Below is a small trained network, with its code and all its weights. Each question gives an input and a target symbol and asks what happens when units are switched off, that is, made to give their printed mean instead of their output.

import numpy as np


def w(rows, s, z=0):
    codes = np.array(rows[::2]) - 128.0
    scale = np.full(codes.shape[1], s)
    scale[-1] = z or s
    return codes * scale


def norm(h):
    return h / np.sqrt((h * h).mean(-1, keepdims=True) + 1e-5)


def f(y):
    return np.maximum(y, 0)


def softmax(a):
    e = np.exp(a - a.max(-1, keepdims=True))
    return e / e.sum(-1, keepdims=True)


def log_softmax(a):
    a = a - a.max(-1, keepdims=True)
    return a - np.log(np.exp(a).sum(-1, keepdims=True))


def net(x, mask):
    ids = ['αγδηθπστφψω'.index(c) for c in x.split()]
    T = len(ids)
    res = E[ids] + P[:T]
    r = norm(res)
    for j in range(2):
        rows = slice(3 * j, 3 * j + 3)
        q, k, v = (r @ M[0][rows].T for M in (Q, K, V))
        z = softmax(np.where(np.tri(T) > 0, q @ k.T / 3**0.5, -1e9)) @ v
        o = O[0][rows]
        res = res + np.where(mask[j], z, o[:, -1]) @ o[:, :-1]
    y = f(norm(res) @ A[0][:, :-1].T + A[0][:, -1])
    res = res + np.where(mask[2:14], y, B[0][:, -1]) @ B[0][:, :-1]
    return log_softmax(norm(res)[-1] @ U[:, :-1].T + U[:, -1])


Q, K, V, O, A, B = {}, {}, {}, {}, {}, {}
E = w([
[211,92,176,159,177],'α',
[220,132,89,173,133],'γ',
[118,231,135,91,103],'δ',
[114,240,139,91,111],'η',
[104,181,167,192,247],'θ',
[183,189,46,137,203],'π',
[97,111,166,168,43],'σ',
[51,219,126,89,58],'τ',
[88,40,97,203,131],'φ',
[112,242,81,106,165],'ψ',
[85,78,228,2,41],'ω',
],0.015)
P = w([
[254,143,244,125,155],'0',
[203,106,197,135,163],'1',
[177,90,161,135,152],'2',
[152,96,125,124,136],'3',
[106,89,106,127,138],'4',
[66,90,97,114,151],'5',
[59,90,85,114,139],'6',
[81,119,95,125,163],'7',
],0.0057)
Q[0] = w([
[123,118,101,215,84],'h1',
[217,102,59,87,136],'h1',
[193,95,194,122,99],'h1',
[143,7,163,108,141],'h2',
[110,97,146,113,188],'h2',
[138,151,170,149,171],'h2',
],0.018)
K[0] = w([
[165,110,90,202,86],'h1',
[247,165,138,130,168],'h1',
[187,122,213,144,99],'h1',
[226,161,197,144,153],'h2',
[194,191,105,142,214],'h2',
[137,109,45,102,174],'h2',
],0.012)
V[0] = w([
[141,180,39,156,202],'h1',
[174,234,157,221,106],'h1',
[121,148,114,2,145],'h1',
[133,132,153,14,187],'h2',
[132,40,126,163,163],'h2',
[115,158,192,166,106],'h2',
],0.009)
O[0] = w([
[193,108,3,181,165,54],'h1',
[135,248,112,154,105,252],'h1',
[137,160,175,31,212,41],'h1',
[113,67,90,52,136,27],'h2',
[209,154,166,108,134,106],'h2',
[94,90,153,169,102,240],'h2',
],0.0075,0.0045)
A[0] = w([
[30,156,162,142,103,165],'n1',
[73,161,82,118,14,120],'n2',
[142,145,165,189,102,214],'n3',
[111,149,87,162,210,51],'n4',
[255,73,161,166,227,79],'n5',
[190,214,126,63,106,59],'n6',
[148,25,171,179,196,83],'n7',
[99,150,227,129,111,8],'n8',
[181,173,36,71,160,142],'n9',
[76,121,181,20,122,76],'n10',
[182,140,46,144,109,18],'n11',
[96,71,138,209,133,233],'n12',
],0.011,0.0018)
B[0] = w([
[217,179,124,120,180,253],'n1',
[102,217,110,116,243,221],'n2',
[140,157,73,116,83,243],'n3',
[112,138,157,199,87,190],'n4',
[52,109,51,45,210,203],'n5',
[22,43,111,122,59,178],'n6',
[89,76,210,47,74,157],'n7',
[218,152,136,99,65,232],'n8',
[91,111,220,177,96,213],'n9',
[160,7,189,144,169,180],'n10',
[243,97,160,119,153,197],'n11',
[101,136,105,98,37,219],'n12',
],0.014,0.0074)
U = w([
[112,93,65,47,146,128],'α',
[181,70,43,144,113,182],'γ',
[109,117,159,137,125,52],'δ',
[103,125,153,142,126,3],'η',
[58,151,80,165,158,208],'θ',
[116,69,137,206,197,213],'π',
[164,203,145,122,59,222],'σ',
[158,165,147,107,225,37],'τ',
[81,66,118,128,21,95],'φ',
[75,102,194,245,90,91],'ψ',
[182,52,224,95,126,157],'ω',
],0.011,0.0021)

Each question gives the input, a string of symbols that net reads in full, and the target symbol t.
The units are the heads (3 rows each of Q, K, V and O) and the neurons (one row each of A and B). Each row of codes is followed by its name. A weight is (code - 128) times the scale printed after its matrix; where a second scale follows, it is the last column's (O, A, B and U).
mask holds one flag per unit, heads first, then neurons. A switched-off unit (its flag False) gives its mean, the last column of its rows in O or B, instead of its output. The means were averaged over made-up inputs and are rounded, as every weight is.
A unit's drop is (log p(t) with every unit on - log p(t) with that unit switched off) / (log p(t) with every unit on - log p(t) with every unit switched off).
The circuit of an input: a set's keep is (log p(t) with only the set's units on - log p(t) with every unit switched off) / (log p(t) with every unit on - log p(t) with every unit switched off). Starting from the 12 units with the biggest drops (on a tie, the unit counted first), units are removed one at a time, each time the one whose removal leaves the highest keep (on an exact tie, the one counted first), for as long as the keep stays at least 0.8.
units of the circuit, in order: the units of the circuit, biggest drop first
unit that matters most: the unit with the biggest drop
top k neurons: the k neurons with the biggest drops, biggest first
which heads matter: for each layer, one digit per head in row order, 1 if its drop is at least 0.15 and else 0, layers parted by /
drop when u is switched off: that unit's drop, to one decimal
input σ η γ, target γ: unit that matters most => h1
input γ θ δ γ θ, target θ: units of the circuit, in order => (h1, n5, n1)
input σ σ γ φ σ η, target φ: top 2 neurons => (n6, n2)
input σ ψ α ψ σ δ, target ψ: units of the circuit, in order => (h1, n6, n5, n9)
input ψ π γ, target γ: top 2 neurons => (n5, n11)
input σ δ γ α θ, target θ: which heads matter => 11
input ω δ π σ σ α, target α: which heads matter => 00
input γ ω σ δ θ, target σ: which heads matter => 00
input θ φ δ, target φ: which heads matter => 01
input θ σ φ, target φ: which heads matter => 00
input α σ η τ η, target τ: top 3 neurons => (n1, n2, n10)
input θ τ δ, target τ: which heads matter => 01
input σ ψ σ σ η τ γ η, target τ: top 4 neurons => (n1, n2, n12, n7)
input θ σ ω θ, target ω: which heads matter => 10
input σ θ γ σ φ θ, target φ: top neuron => (n7)
input θ φ γ η, target φ: top 3 neurons => (n6, n1, n2)
input ψ δ θ, target ψ: top 3 neurons => (n4, n2, n1)
input θ α ψ γ η, target ψ: top 2 neurons => (n9, n5)
input ψ α η, target ψ: top 3 neurons => (n9, n6, n5)
input σ α θ ω σ σ σ ψ, target ψ: unit that matters most => h1
input θ ω δ ω σ ψ θ, target ψ: top 3 neurons => (n4, n2, n5)
input α ψ φ, target φ: drop when n10 is switched off => 0.0
input θ γ γ π, target π: drop when n5 is switched off => 0.2
input σ ω η, target ω: drop when h1 is switched off => 0.5
